Here is a tiny trained network, its code and every weight. The questions are about switching its units off for an input and a target symbol, where a switched-off unit gives its printed mean instead of its output.

import numpy as np


def w(rows, s, z=0):
    codes = np.array(rows[::2]) - 128.0
    scale = np.full(codes.shape[1], s)
    scale[-1] = z or s
    return codes * scale


def f(y):
    return np.maximum(y, 0)


def softmax(a):
    e = np.exp(a - a.max(-1, keepdims=True))
    return e / e.sum(-1, keepdims=True)


def log_softmax(a):
    a = a - a.max(-1, keepdims=True)
    return a - np.log(np.exp(a).sum(-1, keepdims=True))


def net(x, mask):
    ids = ['γδεηθσφψ'.index(c) for c in x.split()]
    T = len(ids)
    res = E[ids] + P[:T]
    r = res
    for j in range(2):
        rows = slice(2 * j, 2 * j + 2)
        q, k, v = (r @ M[0][rows].T for M in (Q, K, V))
        z = softmax(np.where(np.tri(T) > 0, q @ k.T / 2**0.5, -1e9)) @ v
        o = O[0][rows]
        res = res + np.where(mask[j], z, o[:, -1]) @ o[:, :-1]
    y = f(res @ A[0][:, :-1].T + A[0][:, -1])
    res = res + np.where(mask[2:6], y, B[0][:, -1]) @ B[0][:, :-1]
    return log_softmax(res[-1] @ U[:, :-1].T + U[:, -1])


Q, K, V, O, A, B = {}, {}, {}, {}, {}, {}
E = w([
[74,77,140,96,95],'γ',
[175,151,124,81,195],'δ',
[83,65,143,128,203],'ε',
[77,105,122,75,183],'η',
[125,109,156,6,108],'θ',
[153,101,76,101,156],'σ',
[106,155,195,174,172],'φ',
[76,165,80,84,199],'ψ',
],0.024)
P = w([
[166,208,176,11,111],'0',
[141,164,115,140,135],'1',
[151,153,91,194,124],'2',
[162,143,84,230,141],'3',
[177,130,89,242,113],'4',
[192,134,83,254,117],'5',
],0.006)
Q[0] = w([
[130,216,113,187,55],'head 0',
[103,182,175,79,152],'head 0',
[174,157,3,159,157],'head 1',
[147,151,169,140,64],'head 1',
],0.013)
K[0] = w([
[98,98,113,31,92],'head 0',
[138,132,88,60,180],'head 0',
[159,254,196,145,108],'head 1',
[127,138,124,117,144],'head 1',
],0.013)
V[0] = w([
[5,253,149,90,122],'head 0',
[169,216,157,210,123],'head 0',
[147,200,6,53,82],'head 1',
[103,166,216,159,61],'head 1',
],0.0074)
O[0] = w([
[52,254,146,101,58,181],'head 0',
[116,248,203,210,191,32],'head 0',
[202,220,95,106,70,76],'head 1',
[87,139,193,122,98,4],'head 1',
],0.0081,0.0042)
A[0] = w([
[141,59,156,135,5,253],'neuron 0',
[154,88,108,71,75,103],'neuron 1',
[188,111,154,30,152,50],'neuron 2',
[236,165,148,104,121,83],'neuron 3',
],0.011,0.0035)
B[0] = w([
[234,150,190,47,108,193],'neuron 0',
[132,137,101,175,78,240],'neuron 1',
[68,123,138,230,157,254],'neuron 2',
[152,182,247,158,162,209],'neuron 3',
],0.012,0.0071)
U = w([
[136,143,171,91,152,199],'γ',
[93,186,160,181,109,65],'δ',
[157,185,170,144,220,83],'ε',
[48,171,209,114,181,3],'η',
[115,223,84,125,157,228],'θ',
[69,62,181,184,151,158],'σ',
[142,172,82,255,130,200],'φ',
[48,167,114,199,95,55],'ψ',
],0.0085,0.0038)

Each question gives the input, a string of symbols that net reads in full, and the target symbol t.
The units are the heads (2 rows each of Q, K, V and O) and the neurons (one row each of A and B). Each row of codes is followed by its name. A weight is (code - 128) times the scale printed after its matrix; where a second scale follows, it is the last column's (O, A, B and U).
mask holds one flag per unit, heads first, then neurons. A switched-off unit (its flag False) gives its mean, the last column of its rows in O or B, instead of its output. The means were averaged over made-up inputs and are rounded, as every weight is.
A unit's drop is (log p(t) with every unit on - log p(t) with that unit switched off) / (log p(t) with every unit on - log p(t) with every unit switched off).
The circuit of an input: a set's keep is (log p(t) with only the set's units on - log p(t) with every unit switched off) / (log p(t) with every unit on - log p(t) with every unit switched off). Starting from all 6 units, units are removed one at a time, each time the one whose removal leaves the highest keep (on an exact tie, the one counted first), for as long as the keep stays at least 0.8.
circuit, biggest first: the units of the circuit, biggest drop first
most important unit: the unit with the biggest drop
k most important neurons: the k neurons with the biggest drops, biggest first
heads that matter: for each layer, one digit per head in row order, 1 if its drop is at least 0.15 and else 0, layers parted by /
drop when u is switched off: that unit's drop, to one decimal
input ε ε θ, target σ: most important unit => neuron 2
input δ δ ε θ, target σ: circuit, biggest first => [head 1; neuron 2]
input η φ ε η, target η: circuit, biggest first => [head 0; head 1]
input ε ε φ, target σ: circuit, biggest first => [head 1; head 0]
input φ θ θ, target η: 2 most important neurons => [neuron 3; neuron 1]
input ε σ σ θ, target φ: circuit, biggest first => [neuron 2; neuron 1; head 1]
input φ φ φ ψ, target η: circuit, biggest first => [head 1; head 0]
input σ η θ, target φ: circuit, biggest first => [neuron 2; neuron 1]
input δ σ σ η, target φ: 2 most important neurons => [neuron 0; neuron 3]
input θ ψ η, target θ: 2 most important neurons => [neuron 2; neuron 3]
input γ φ δ ε, target η: circuit, biggest first => [head 0; neuron 1]
input φ ε ε, target η: heads that matter => 10
input ψ σ η σ σ η, target φ: heads that matter => 11
input φ η ψ, target η: circuit, biggest first => [head 1]
input σ γ σ γ, target γ: heads that matter => 00
input φ δ η ε ε φ, target σ: heads that matter => 01
input ε ε γ, target γ: drop when neuron 0 is switched off => 1.0
